Below is a small trained network, with its code and all its weights. Each question gives an input and a class and asks what happens when units are switched off, that is, made to give their printed mean instead of their output.

import numpy as np


def w(rows, s, z=0):
    codes = np.array(rows[::2]) - 128.0
    scale = np.full(codes.shape[1], s)
    scale[-1] = z or s
    return codes * scale


def norm(h):
    return h / np.sqrt((h * h).mean(-1, keepdims=True) + 1e-5)


def f(y):
    return np.maximum(y, 0)


def log_softmax(a):
    a = a - a.max(-1, keepdims=True)
    return a - np.log(np.exp(a).sum(-1, keepdims=True))


def net(x, mask):
    res = np.array(x, float).reshape(1, 4) / 4 @ E
    u = 0
    for l in range(4):
        y = f(norm(res) @ A[l][:, :-1].T + A[l][:, -1])
        res = res + np.where(mask[u : u + 6], y, B[l][:, -1]) @ B[l][:, :-1]
        u += 6
    return log_softmax(norm(res)[-1] @ U[:, :-1].T + U[:, -1])


A, B = {}, {}
E = w([
[168,130,128,128,205,152],'x0',
[221,103,122,112,178,81],'x1',
[102,114,84,98,105,3],'x2',
[169,154,94,221,147,75],'x3',
],0.0039)
A[0] = w([
[167,197,60,243,187,129,5],'0.n0',
[252,101,143,124,193,103,175],'0.n1',
[199,117,162,210,172,155,78],'0.n2',
[139,139,86,225,190,125,57],'0.n3',
[199,68,191,86,183,193,77],'0.n4',
[128,200,122,201,137,224,27],'0.n5',
],0.003,0.0029)
B[0] = w([
[85,225,72,110,130,121,182],'0.n0',
[153,164,215,60,99,132,253],'0.n1',
[105,207,109,70,135,177,186],'0.n2',
[64,206,93,120,158,127,174],'0.n3',
[140,68,190,69,131,151,185],'0.n4',
[133,3,122,78,124,64,166],'0.n5',
],0.0041,0.0028)
A[1] = w([
[147,137,108,149,134,184,155],'1.n0',
[233,153,116,202,191,140,8],'1.n1',
[184,136,116,254,194,96,98],'1.n2',
[80,101,136,136,59,163,18],'1.n3',
[93,153,106,150,91,79,139],'1.n4',
[165,76,150,117,139,42,183],'1.n5',
],0.0045,0.0018)
B[1] = w([
[145,111,25,131,138,67,193],'1.n0',
[65,252,187,25,115,133,217],'1.n1',
[26,249,121,83,132,120,237],'1.n2',
[105,172,205,131,107,114,196],'1.n3',
[203,42,128,112,190,175,243],'1.n4',
[126,44,51,107,72,79,252],'1.n5',
],0.0041,0.0021)
A[2] = w([
[120,149,131,247,66,149,114],'2.n0',
[65,119,150,121,97,152,39],'2.n1',
[158,125,141,129,163,168,3],'2.n2',
[146,91,157,224,55,138,30],'2.n3',
[142,82,77,154,131,2,16],'2.n4',
[114,105,81,115,157,74,74],'2.n5',
],0.0064,0.0028)
B[2] = w([
[174,89,196,152,137,69,202],'2.n0',
[64,223,181,94,111,130,194],'2.n1',
[161,97,69,195,126,168,148],'2.n2',
[211,109,228,229,51,86,158],'2.n3',
[48,86,3,111,13,137,250],'2.n4',
[135,102,101,158,47,148,202],'2.n5',
],0.0057,0.0027)
A[3] = w([
[148,110,172,152,147,169,92],'3.n0',
[56,189,151,108,110,127,61],'3.n1',
[180,63,137,111,136,139,122],'3.n2',
[153,197,158,133,137,163,145],'3.n3',
[152,100,133,146,179,188,5],'3.n4',
[71,137,107,255,136,145,54],'3.n5',
],0.0079,0.0032)
B[3] = w([
[136,139,69,210,53,137,174],'3.n0',
[122,116,198,89,154,196,246],'3.n1',
[174,62,164,154,230,104,185],'3.n2',
[144,178,56,137,115,61,253],'3.n3',
[189,118,1,241,41,236,157],'3.n4',
[97,53,147,150,223,87,183],'3.n5',
],0.006,0.0035)
U = w([
[79,77,16,95,38,73,194],'0',
[45,136,223,58,102,205,183],'1',
[208,27,184,57,180,121,31],'2',
[207,119,56,197,122,221,176],'3',
[55,96,117,202,232,86,3],'4',
[133,104,242,234,68,88,19],'5',
[139,247,95,94,172,96,187],'6',
],0.014,0.0025)

Each question gives the input, the list of numbers given to net, and the class t.
The units are the neurons (one row each of A and B). Each row of codes is followed by its name. A weight is (code - 128) times the scale printed after its matrix; where a second scale follows, it is the last column's (A, B and U).
mask holds one flag per neuron, layer by layer. A switched-off neuron (its flag False) gives its mean, the last column of its row in B, instead of its output. The means were averaged over made-up inputs and are rounded, as every weight is.
A unit's drop is (log p(t) with every unit on - log p(t) with that unit switched off) / (log p(t) with every unit on - log p(t) with every unit switched off).
The circuit of an input: a set's keep is (log p(t) with only the set's units on - log p(t) with every unit switched off) / (log p(t) with every unit on - log p(t) with every unit switched off). Starting from the 12 units with the biggest drops (on a tie, the unit counted first), units are removed one at a time, each time the one whose removal leaves the highest keep (on an exact tie, the one counted first), for as long as the keep stays at least 0.8.
circuit, biggest first: the units of the circuit, biggest drop first
most important unit: the unit with the biggest drop
top k neurons in layer l: the k neurons of layer l with the biggest drops, biggest first
drop when u is switched off: that unit's drop, to one decimal
input [0,-4,-7,4], class 4: most important unit : 3.n5
input [-3,-1,-6,7], class 6: circuit, biggest first : [1.n1; 3.n3]
input [0,3,2,8], class 6: circuit, biggest first : [1.n2; 1.n1]
input [1,-3,2,8], class 4: top 2 neurons in layer 0 : [0.n1; 0.n3]
input [3,8,-6,-4], class 3: top 2 neurons in layer 3 : [3.n4; 3.n0]
input [5,7,-5,-4], class 3: top 2 neurons in layer 3 : [3.n4; 3.n0]
input [7,-5,-1,2], class 4: top 2 neurons in layer 0 : [0.n1; 0.n5]
input [1,-7,8,-3], class 1: top 2 neurons in layer 1 : [1.n0; 1.n5]
input [8,5,6,3], class 0: drop when 1.n5 is switched off : 0.6
input [0,-5,0,1], class 5: drop when 0.n1 is switched off : 0.2
input [3,2,-7,-7], class 3: drop when 3.n4 is switched off : 0.1
input [6,-1,-6,-3], class 3: drop when 0.n2 is switched off : 0.0
input [0,8,-5,2], class 6: top 2 neurons in layer 1 : [1.n1; 1.n4]
input [6,7,-4,-2], class 3: circuit, biggest first : [3.n4]
input [8,-6,-1,2], class 4: top 3 neurons in layer 0 : [0.n1; 0.n5; 0.n4]
input [0,5,1,5], class 6: top 2 neurons in layer 1 : [1.n1; 1.n2]
